Each row, then the grade of its hidden value
[  -9  -30   41   78  -65  -15  -49  100   25   89 -143    9  -19  103
   -4  -75   28   12 -110  -37 -135  -76  -95    6  -23   21   41   26
  -18   36   17 -127   33   32  -43  -47  -82   71  -76  103   47   44
   -4  -28  124  -39 -102   73  -67  -40   14   42 -142  -73  -87  -29
  -67] | H
[  69  -67  151  197 -126   39  -61   30   11 -100   23   45   74   52
  106  -61  -76   66  -29   -6  -72  -66  -24    1   20  -23   97   10
   31   10   57  -16  117  162  -30   26  -98   76   -7   45  -16  -29
  -23   -8   12  -77  -23   72  -27  -85   -7   66  -70  -55  119   93
  -51] | B
[  84    2  271  332   82   11   22 -245   78  -98  113 -156   26  254
  -90  -60  161  201  185  174 -132 -173  -36 -154 -234  167  -46   46
  -53   11  -41  -48  188  126   71  445 -200  -60   16  194 -182    9
  242 -207  241  161 -125  105 -151  -43 -152  -51 -242    0 -101   53
   55] | D
[  45 -142   79   21  -88  -99  -30  199  -35   62  -19   28   78    2
  106 -102  -89  159 -190   24 -103   98   29  108  129 -187  148    1
   70   55  181  -49 -130   91  199 -261    7  189  -12    7   14   91
   18    3 -100 -136   31   93   42 -189   21  -10   12  -96  155  -44
   48] | Z
[  42   19  246   75  -25 -132 -134   57  -25  101 -121   51  -19   -6
  -35 -123  111   68   40   33  -81    3   93  -77  -99  120  -23   57
  181   91  229  -41   59   81  159  126   -2  134   56  -74  115 -127
 -106 -100   94 -117 -194   -7   97   18   -8   26  -77  -26  161   -4
   36] | H
[  29   45  -29   84  -97   32   -9  -43  -40   86  -80  -11  -21   52
   10  -50   30  -38  -61   10  -88   20   29   67  -65  194  149   81
   20  -29   73 -156   93  109  -72   53  -79   51   80   48   45   48
  -15 -144   13 -157  -90   99  -46 -132  -27   82  -49  -70   41  -31
   34] | Y
[  75    9  -81  151  -64   35  -46 -136  -22  -46  104  -16   10   73
   15   19   -7   69  -41   99   13   60   57  117   72   67  138  -43
  -59   -1   34 -128  157  103   41    1  -45   62   39   24  -17   45
   17 -170  -59 -149 -149   46  -78  -99   60   59  -33  -12   51    5
   22] | B
[  84   22   60   31  -77  -23 -137  -20   18   27  -61  -35  102  -25
   -9  -90  -28   56  -37   19    4  -12   35   36  100   57  -57  -20
   12   55    7 -151   11   31  -83  -44   52  138 -159  -50   99  -56
    3  -44   38 -151 -116   17  -54  -33  -50   47   -5    3   75    9
   -8] | Z
[   9  -18  237  113  -86  -91  -37  -24    6   51 -190   76   95  -44
  -36 -112   68    0   28  -13  -83  -41  -15 -122  -88   80 -128   71
  152  131  170 -138   56   86   70  -30   66   56 -105  -77  167   15
   -4 -119    2  -37 -110   91   41  -47 -153   91  -64 -194  -29  -22
   32] | Y
[ -31 -259  272  113  -88  -89 -236  179   69  144  -52  -70  155  -21
  265   -5  -99   11 -344   -6 -228  179   93   32   25 -231  179 -163
  213   41  180 -102 -145   27   94 -361   26  314  102 -112  -44  -44
 -149 -109  -69 -225 -108  152  -58 -265  -44   64  -11 -201  387 -156
  -40] | B
[-181   52 -174  280   83  103  -14 -321  299 -261  161 -201  192  222
  -18  185   31 -116  -25   37 -307 -259   30  197  -69  261   96   83
 -306 -136 -309 -119  369  -19 -225  391 -257 -200  -55  350 -214   65
  220  -53  247  137 -181   80 -107  -52   25   77    1   -1 -293   33
  -75] | G
[-169 -175  -49  179 -159  169   71  289  293 -214  -17   95   70 -176
   -5   39 -118 -347 -213 -359 -309 -192 -149   59  126 -218   26  -22
  -40   25 -113  -32   -2   22 -138 -386  -48   68 -141  121  169   74
  -98  211   31 -139  -63   -6  170 -109   49   92  153 -157  -23   68
 -380] | P
[ 106   85  157   38 -160  -81   13 -264 -291  237 -520  135  -28  161
 -187 -236  110  191  111  162   29  -97 -326 -253 -263  490 -281  -27
  -40  -46 -141 -402  110  147 -325  587  145   -3 -264  131  179  293
  227 -213  357  -98   71  235 -260   82 -215  242 -508 -204 -362 -114
  -23] | B
[ -38  -45 -223  432 -462  369  478   44  -42 -183  373  232 -129  169
  272   41 -171  318   34   36  -19    8 -340   47  235 -109  405  153
  -18   63  153   39  217  617 -182  -86 -193 -120  589  288 -114  345
   76  164 -451    2  189  237 -101 -239  186  321  -97   -2  151  307
  102] | Q
[  60    6  219  113  -11  146 -103  111  -20  169  161  177    2  -21
   85  144   49 -199   68 -309   21  281  157 -115  176   44  -52 -181
  271   49  199   79   80  -33  215   37    2  213  313 -153   -2    0
 -335  -71   34 -397   58   91    6   28  101 -106  -17    6  309  -86
   -5] | H
[ -22  -38   91  133 -184   45  -42  -21   -8  -45  137  -21  -63   25
   87  -25  -45  142  -90  152   11   78 -106   36   63  -40  140  -71
  -29   31   33  -42   44  143  -41  -54  -43  120  118  -26   47  -26
  -78 -104  -66  -82 -202   28  -78  -76   85  145  -38   19  262  -56
  -86] | G
[ -65  -75   84  269 -145  201  140   26  180   11  188  -84 -100    5
   13 -112   -5  132   22   -1  -78  -81 -221  -95    7  -52   47   23
  -33  119   19  -73   -4   82  -62  -64  -92   87  148   37   73  -50
  -83  -83    6  -19 -136  -72  -71   -5   10   73  -79   66  162   33
 -156] | Z
[ 183  -42   85   -9   34 -162 -287  100  -96  -81 -112   38  104    2
  -31  -69  -38  -26  -90   19   -1   17  223  127   42  -41   47  -53
   72  -28  125    0  141  -40  200  -67  -81  152 -228 -121  135 -167
  -55 -113   38 -207  -93   -2   70  -86  -28 -100   52  -95  -22  -67
    6] | P
[ -32    1   79  183 -131  134   36  -46   89   -9   69   11  -15   -5
   -8   11   19  -35  -11  -60  -61   -5 -111  -57   28   71  -11  -18
   12   50  -24 -109   56   89 -106   13  -21   58   78   41   66   65
  -71  -73   35 -113 -145   48  -76  -18   10  111  -37  -26  117    7
 -102] | H
[  -3   44 -139  143   11  108   59  -49  118  -31  215 -141 -112  144
   45  -51   45  165   14   91  -93 -115 -121   58   49  -25  164   20
 -195   92   -5   19  135  -12   46   47 -217   14  135  164  -33  -57
   19   25   94   -3 -116  -58  -67   13   68  -28 -129  145  -21   -4
  -79] | S
[ 210  -46   22   70  -47 -156 -216   85 -173 -193   11   97   -8   10
   76  -52  -27  150  -89  124  -20   47  120  101   47 -126  190 -114
   85    4  172   75  167  138  230  -21  -75  110  -14  -10   39 -124
  -75   47  -45 -263 -109   40  137 -116  103   25  -41  -60  140   84
   12] | Z
[-134  -90 -104  294   48  195  -17 -163  290 -135  532 -235  -74   57
  247   87   22  -76   39   91 -134   24  133  121  167 -187  296 -165
 -305  175   80  108  227  -30  257 -271 -107  131  228   27 -282 -188
  -13  -69  -72  -24 -207  -86  137 -130  146  -57  -59  187  263   55
 -188] | U
[  45  -83   -9  117 -205  223  154 -180  104 -117  278 -235  -80    2
   23 -201 -118  236    3  238  167 -181 -462  -78  130 -239    7 -281
 -423  105 -309 -137 -115   27 -272 -215   26  160 -265  -46   54  -76
  134  -52   39   47  -77  -98 -211  -51 -158   41 -237  152   67 -117
 -418] | G
[  40  -17 -170  134  -53  112   31   28   80   23   61  -15  -84   10
   29  -35   -9   19  -88  -55  -88  -27  -91   56   82  -71  137   -7
  -64  104   60  -72   87  -18   57 -168 -123   87  101   77  137   47
  -88  -15    4 -200  -98  -33  -68  -31   56   31  -55  -12  -11  -34
 -111] | U
[  -6 -162 -110  355 -181  165  126  -49   87 -159  236    6  -50  126
   75    5  -77  231   -5  156  -63  -56 -191   -9  172 -186  122 -171
 -130  102  -17  -51  171  258  -46 -105  -48  111  201  141  -18  117
  154   -5 -116  -67  -57   64 -109 -136   36  165 -163   23   38   69
 -140] | U
[ -37   -7  226  147 -277  127   75   60   22  -69   11   81  -33   31
   90  -68  -69   86  -65  -20  -62 -107 -220 -100  -74   85   91  206
   57   27   27   41   85  180 -238  220 -178  -36  165  134  165   61
 -172   34   58  -24  -85   53  -34   87  -23  184  -29  -74  231   88
  -46] | P
[ 158  139   36 -297  191 -181 -291  150  145  -98  243  -29   53  198
   59  263  124 -538 -236 -133   52 -190  647  368  200 -196  470   73
 -227   16  139  336  131  -22  348 -234 -270  170  -86    2 -264 -191
 -144   91  114   26 -474 -130  372   46   57 -524  163  198  330   52
  -32] | U
[ -73    4  185  129   12   93  -55  -24  116  -57  171 -100  -12   85
  132   79   53 -202  -83  -99 -168   21   -4   47  -50  -19  163   -8
 -126  -23  -39   43   56  -24   95  -84 -191   -4  -36   94 -229   13
  -29  -72  118   61 -116  129  -30 -144   72  -75  -57  -48   88  -59
 -114] | Q
[-139  197   98  265 -330  418  429 -101  152 -216  392  116 -260  -43
  -56   51  109   20  256 -108   30  -99 -430 -252   81  136  -95  220
  -91  194  -75  131  125  290 -243  219 -107 -221  348  253  124  242
  -65  176  -29   94 -148   40   26  185   89  226   -5  120  205  254
  -89] | Q
[  61  -62  385  290  -16 -136 -261  117  -33   13 -160  141  118  187
   10   -4   51  184   56    5 -196   -9   56 -111  -71  108 -112  -87
  306  -59  105  -33  174  244   34  361  -90  140   99   42  -76  -67
   51  -31  197  -58  -68  184 -162  -75   71   94 -195  -53   32   15
   52] | Q
[ -18 -250  197  161  -40 -131 -168  272   31  -35 -107   87  197   -5
  161  -97 -168  138 -198  -56 -262    1   43   87   29 -167  122  -42
  191  -40  174   10   16   40  183  -53  -86  201    7   -7   42  -78
 -109   34   33 -175   94   45   62 -142   53   36   14 -157  130  -58
  -75] | Z
[  73 -102  285   94 -181 -138 -245  -33 -215 -171 -141   48  234   56
  199  -38 -144  162 -134  129 -137   44  -39  -11 -160  105   59 -122
  130 -227  -92  -34  142  141 -228  449  -80  -11 -135   49  -58  -53
    7   39  153 -203  160  310  -34 -198  -59  201 -138 -249   50  -30
   36] | Y
[ 124   94   99  -21  -79  276  -73 -317  -64 -132   15 -474 -372   96
  -81 -331   18 -146   19  414  212  -36 -222   18  -31  101   76  116
 -696  190 -178  -62   73 -136 -110 -563 -164  118 -479   80  162   15
  326 -528   44  278 -358  -36 -279 -109 -368  -12  -60   51   66 -156
 -265] | U
[ 131   22  226   36  -56 -176 -199  100  -72  -36 -137   46   10  -64
   41 -204   31  158   19   87  -27  -44   46  -46  -48  -42   -1   82
  165  158  277   38   82   64  194  -68  -48  109  -90 -126  210 -239
 -116    6   -9  -86 -168  -35  113   -6  -44   40  -28  -59  124   38
   40] | G
[-123   64  223   78   35    6  -84  145  -48  245  -53  243 -289  -26
  -57  -86  156   31  159  -83  -43  233   20 -112   94  234  -99   91
  153  229  408  122  157  -70  490  141   30  224  406  -25  258   36
 -356 -152  141 -206 -197 -165  136  339  297   53  -53  115  337  -89
  -67] | D
[ 138   -9  207   79   17  -79 -236    0  -64  125  -84  -33   -5    9
  -34 -102   89   -9   30   18   -1   74  143  -70  -97   85  -41 -115
  137   23  131 -103   83  -32  123   60  -14  178  -88 -182   70 -216
  -99 -226  119 -217 -136   23  -13  -67  -51  -64 -134  -45   53  -93
   -1] | P
[  17  -29   55   -5  -60  -28  -97  -75   51  -29  -54 -192   75  -28
   38 -149  -41  -36 -124  116  -71  -50   33  106  -28   16   85   74
 -169   47  -10 -133   -5  -47  -36 -205  -33   81 -283  -12   64  -55
  101 -152   16   -8 -134   33   11 -157 -160   12   28  -92   21  -63
  -43] | P
[ -27  -41  -24  130  -41   34   -7  123   90   28  -67 -136  -74  114
  -51 -174   17  119  -50   70 -157 -144 -119   29  -52   -3   59  117
  -75   68   35  -79   77  -15  -38  -90 -204   49  -53   99  135 -105
   66  -84   80   57 -115  -18  -73  -72  -58   14  -68   -5 -156  -48
  -49] | G
[ -95   15  -71  162   43   14 -133  -26  133  -64  -55  -84 -141   21
 -120   29  137 -140 -116   20 -229  -36   20   70 -106  136   71   48
  -43   51   24  -94  209  -80   71  -38 -139   24   69  128  161  -37
 -105 -179  130 -107 -427  -62   19   19   91  103   43  -61  -12  -49
 -127] | D
[ -56   -5   14  179 -135  139  107  -79   71 -123  171  130   22   43
   29  100    3  -29   61  -53  -16  -40 -146  -64  170  -24  -47 -128
  -77   84  -46    5  171  139  -38   44   19   22   91   73   12  149
   17   69   -1  -71  -26   89    2   17   27   92  -99  -15    8   13
 -138] | S
[  28   22   94   68 -148    6  -47   51  -12  -41   22   37  -14   63
   39   11    7  -29  -97    1  -43  -39  -15   41  -10   22  148   18
   13  -30   13  -23   66  164  -96   38 -111   47   31   40    4  -11
  -62   -7   30  -70 -163   84   -3  -82   37   54  -43  -28  129   16
  -42] | G
[-221  348   -8   69 -429  477  693  -50  105   78  122  263 -361  -38
 -351   32  229 -141  271 -308  111 -100 -546 -316   85  442 -317  511
 -114  224 -139  -89  -30  274 -435  312   27 -345  248  403  332  662
  -19  122   55  135 -139   92   13  378   66  252   13   57  -52  271
   40] | Z
[   7  -32    4  176 -115  -85 -200  -21   48 -154 -202  232  173  -12
   25  126   14  -86  -63  -51 -208 -112  101  -36  102  108  -84 -123
  184   69   56  -77  303  237 -153  175  123  113  132  113  148   77
  -26  191   69 -316 -190  118  115   34  -19  277  -41 -139   94  153
  -64] | B
[  45   82  -40 -121  -20  -23  -72  127   11   71   -2  -44   41   55
   79  -15   62 -122  -76 -130  -86  -37  146   56   41   16   81  142
  -20   76   94   45   78 -100   13  -18 -134  -47  -98   78    1  -67
  -65  137   84 -115   16  106  189  -21  -38 -132  -18  -51  -96   73
  157] | P
[ 250  215 -347  -76   83   98   35 -239 -210  -51  296  -12 -241  201
  -71  -17   21  315   96  242  262   77  -93  171  256  126  181  -98
 -356   22  -51   98  225  -81  221  332 -184   70  184  184   73  145
  -10  -48  144 -261  -36 -139 -170  229  174 -116 -144  304   38 -125
  -48] | Y
[ -73 -205  273   -3 -168 -218 -269  214  102  205 -148 -114  177 -189
  283 -187 -129  197 -327  132 -204  135   66   60   80 -247  130  -76
  249  173  290 -154 -290   79   43 -490  179  414   54 -249  136 -209
 -149    1 -162 -201 -221   17   30 -238  -63  190   70  -94  558 -142
  -34] | G
[  71 -164  248  257 -221  -79  127 -169  -19  -73   53  196  425   98
   81  -37 -174  342   82   55   53 -193 -132 -113  -37  -14  -82 -138
  123 -124  -75 -166  109  287 -183  555   50   -5 -123 -101  -58   45
  101   -7   39  -42  291  156  -84  -64 -155   76 -261 -159 -159  -10
   10] | U
[-127  -74   34  199 -201  -57   27  182  -23  -70 -332   18 -211  171
  -46 -133   69  127 -217  167 -383 -158 -298    2 -223   77  163  205
  -33    9   14 -116   89  300 -177  -20 -193  -39   77  409  120  232
  208   19  107  128 -261  203  -78 -175   37  334 -159 -201 -110   51
  -69] | S
[  -6    6  -74   75  -53  -40  -50  -11   30  -20  -78   11  120   15
   10  -24  -24   25 -100  -39 -133  -67  -11   92  -34   87   57   58
   29  -32    6 -134  127  -20  -56  105  -97  -32  -77   49  101  -17
  -60  -12   62 -140  -40   54   -1  -52    9   70   -6 -121 -148  -33
   14] | Y
[ -39  -37   45   -2 -199  -82   72  137   20  133 -113  150   85  -83
   62  -50  -68   13 -233 -107  -73    5  -96  113   45  -79  165   67
  104    9  118 -192 -169  168    7 -225   47  115  -29  -64  103  142
 -124    3 -104 -108  -98   52   -7 -130   84   98   11 -136  124  -88
  -63] | S
[-104  -68 -372  349 -390  213  593  -51  160  109  115   27  -87  265
  -25  -36  -25  327 -110  149 -107 -228 -394  101  145  -68  315  151
 -216   87  -66 -417 -114  653 -378 -244   15   -4  286  381 -157  548
  447   16 -295  206 -112  188 -270 -307   31  290 -242   41 -105  201
   16] | Y
[  77   34   16  194  -88  151   11 -234  127   34  164 -102   -7  -63
  -28  -60  110  -68  211   29  110  -30    9 -167  110  -12 -166 -197
  -84  249   27 -180  112   60  -46 -219  172  138 -106 -192   44 -137
   82 -137  -72 -120 -165    3    1  -75 -174   15 -169   54    1   55
  -90] | U
[  -3  -89   46  193  -13   78 -168  162   40 -140   95  -82 -147  123
  153  -30    8  -21  -90   37 -206  -14   28   35    4 -103  227   -5
  -46   78  132  167  239   -1  127 -138 -268   81  163  153  -27 -165
 -105   12   53  -83 -147   29   80  -77   78   15  -53   -6  148   77
  -87] | D
[  78   19  283  425   45 -118 -102 -156  105 -114 -133  182   55   59
   26  -56  245   13  340   36 -244 -251  135 -274 -106  106 -136  -78
  215  282  335   -1  378  409  241  152  108  125  193   25  -81 -113
  175   84   61  -12 -217   80  176  -46 -133  141 -318  -35   65  275
  -40] | Q
[ -14  127 -251  -52  126  -46  -94  -42   93  122   68 -131 -175   -7
  -76  -78  162  -38    8   88  -18   42  135  177  159   12   89    4
 -202  229  181  -81   92 -152  335 -352    9  154  -33  -51  102 -119
  -11 -123  -15  -86 -343 -172  100   15  122  -91    1  160  -22  -95
  -48] | S
[  64   43  233   -2 -156 -263  111 -193  -28  122 -203  223  452 -124
  -62  -49  -44  111  -49  -57   38  -67   90   46 -108  208  -57  192
  287  -69  139 -342 -117  235    0  299  187  -15 -185 -204  126  188
  -21 -149  -90  -88    3  103   13  -73 -162   76   64 -266   -5  -75
  204] | Y
[  24  -15   90  113 -165  180   12   68   61   12   20  -96  -84  117
   56  -98  -31  -25  -47   -4  -66 -131 -131  -51  -13   35  106   77
 -115   33  -57   -7   69   88 -254   11 -195   76   34  131   54  -19
   12  -18  120  -22  -59   60 -100  -41 -112   31 -116   25   91   28
 -109] | U
[  85  -35   -2  174  105   22 -178  217  158 -227    6  -77   34   60
  -47  -31   81 -178   70 -141 -213 -157  164    9  139 -189  -96   -3
  -25  177   85  112  221  -35  173 -370 -159   42 -237  104    4 -186
  169  146   37   13  -84   69  153 -158  -76 -136   43  -28 -253  184
  -16] | Y
[ 118   58    2  149   29  -36 -217  108   79  -35  -76 -115  -49   75
   73   31  114 -128 -213  -83 -270    2  191  134  -98   -6  261  206
  115   64  170  -58   87   78   98 -280 -260   -4   52  191  -64  -21
  -51  -25   -6  -92 -355  129  -50 -211   80   22   72 -116   91  168
  145] | B
[  77  100  -79   78  -40  -52  -93  127  -22   60 -213  -27  -70  -10
    7 -131   72  -33 -116  -92 -214  -27   20  122 -144  105  180  230
  103   13  158 -154   52   57   34 -161 -196  -37  -69   92   88  -53
  -51  -21    9 -110 -155   85  -29 -196   88   73    1 -121 -119   65
   87] | S
[  79  120 -153   14  218  211  -80 -109  142   18  169 -337 -212  264
   19  -27  187 -315  118   68  -63  -70  203   87  234    6  117   -4
 -497  275   42  105  208 -122  212 -493 -162  182  -52  220 -211   14
  351 -108   96  119 -178   39  -18 -117 -204 -278 -112  219  -31    8
  -74] | G
[  18  101 -122   57  -60  102   21 -136   50   -3  102 -129   -2  135
   19    9   42  -11  -21   64  -15  -55  -40   90   67   83   90   23
 -194   29  -83 -119  122   42 -134  -50 -108  -26  -71   92  -65   37
  139  -71    8   22 -104  105 -122 -112  -53   -2  -81   25 -124  -27
   25] | Q
[ -28  -67   37   69 -136 -219 -228   48    3  -85  -99   19  176  -31
  114   32  -66  114 -312   92 -208    9  114  191 -107   28  231   46
  184 -115   67 -137   72  121  -84  132  -66   16   14   15   50 -102
 -169    3  -10 -203 -261   75   76 -132  135  206   83 -174  165   24
   74] | Z
[ -84   31   30  102 -302  240  307   13   25 -172  289  138 -151   55
  -32   45  -42  107    8   13   56  -90 -302  -62  114   55   95  106
 -133   11 -107  125   80  233 -214  320 -120  -68  290  240  125  244
  -96  119   35  -43  -65    0   64  175   82  133   -5   86  251   99
 -123] | Z
[ -23  -57  450  168 -307  -72 -203  143  -58 -413 -190  -31 -165  -89
  206 -213  -28 -152 -224  132 -207 -211 -190  -39 -430 -114  337  266
   -4   21  123  144  161  235 -110 -291 -318 -136 -258   44  119 -300
 -187  -28  -42  232 -421   89  200 -214  -39  269    5 -318  244  187
 -205] | S
[  27  -39  -49  113  -32  -44  -76  155  -54 -155 -247  184 -113   40
 -110  -81   25  -49  -47  -27 -179 -111  -65   22   13   28   -2   89
  -23   91  123   49  275   48  161  -37 -128   38  -36  202  298  129
   19   34  106 -122 -110   13  100   49   35  108  -32 -155 -183   26
 -123] | U
[ 288  110  -83   49 -143 -218  -11 -100   -1   -9 -132  -81  596  181
  176 -146 -175  432  -70  -15 -153 -432   56  212 -130  162  190  174
   71 -320 -255 -362  -89  369 -603  688 -143 -172 -408  203 -400  -97
  323  407  206  -46  343  269 -164 -304  -92   15 -237   12 -308  336
  305] | H
[  34  -44   69   55  -64  -55 -131   56   49  -14   89   17  176  -41
  116   31  -50   44 -114  -93  -57   64   66   64  114 -116   17  -83
   82   23   32  -71   -6  -20   51  -62   12   55 -129  -59  -43  -63
 -112   69   -1 -178  -27   81   41  -79   99   -6    2  -70   46   28
   34] | B
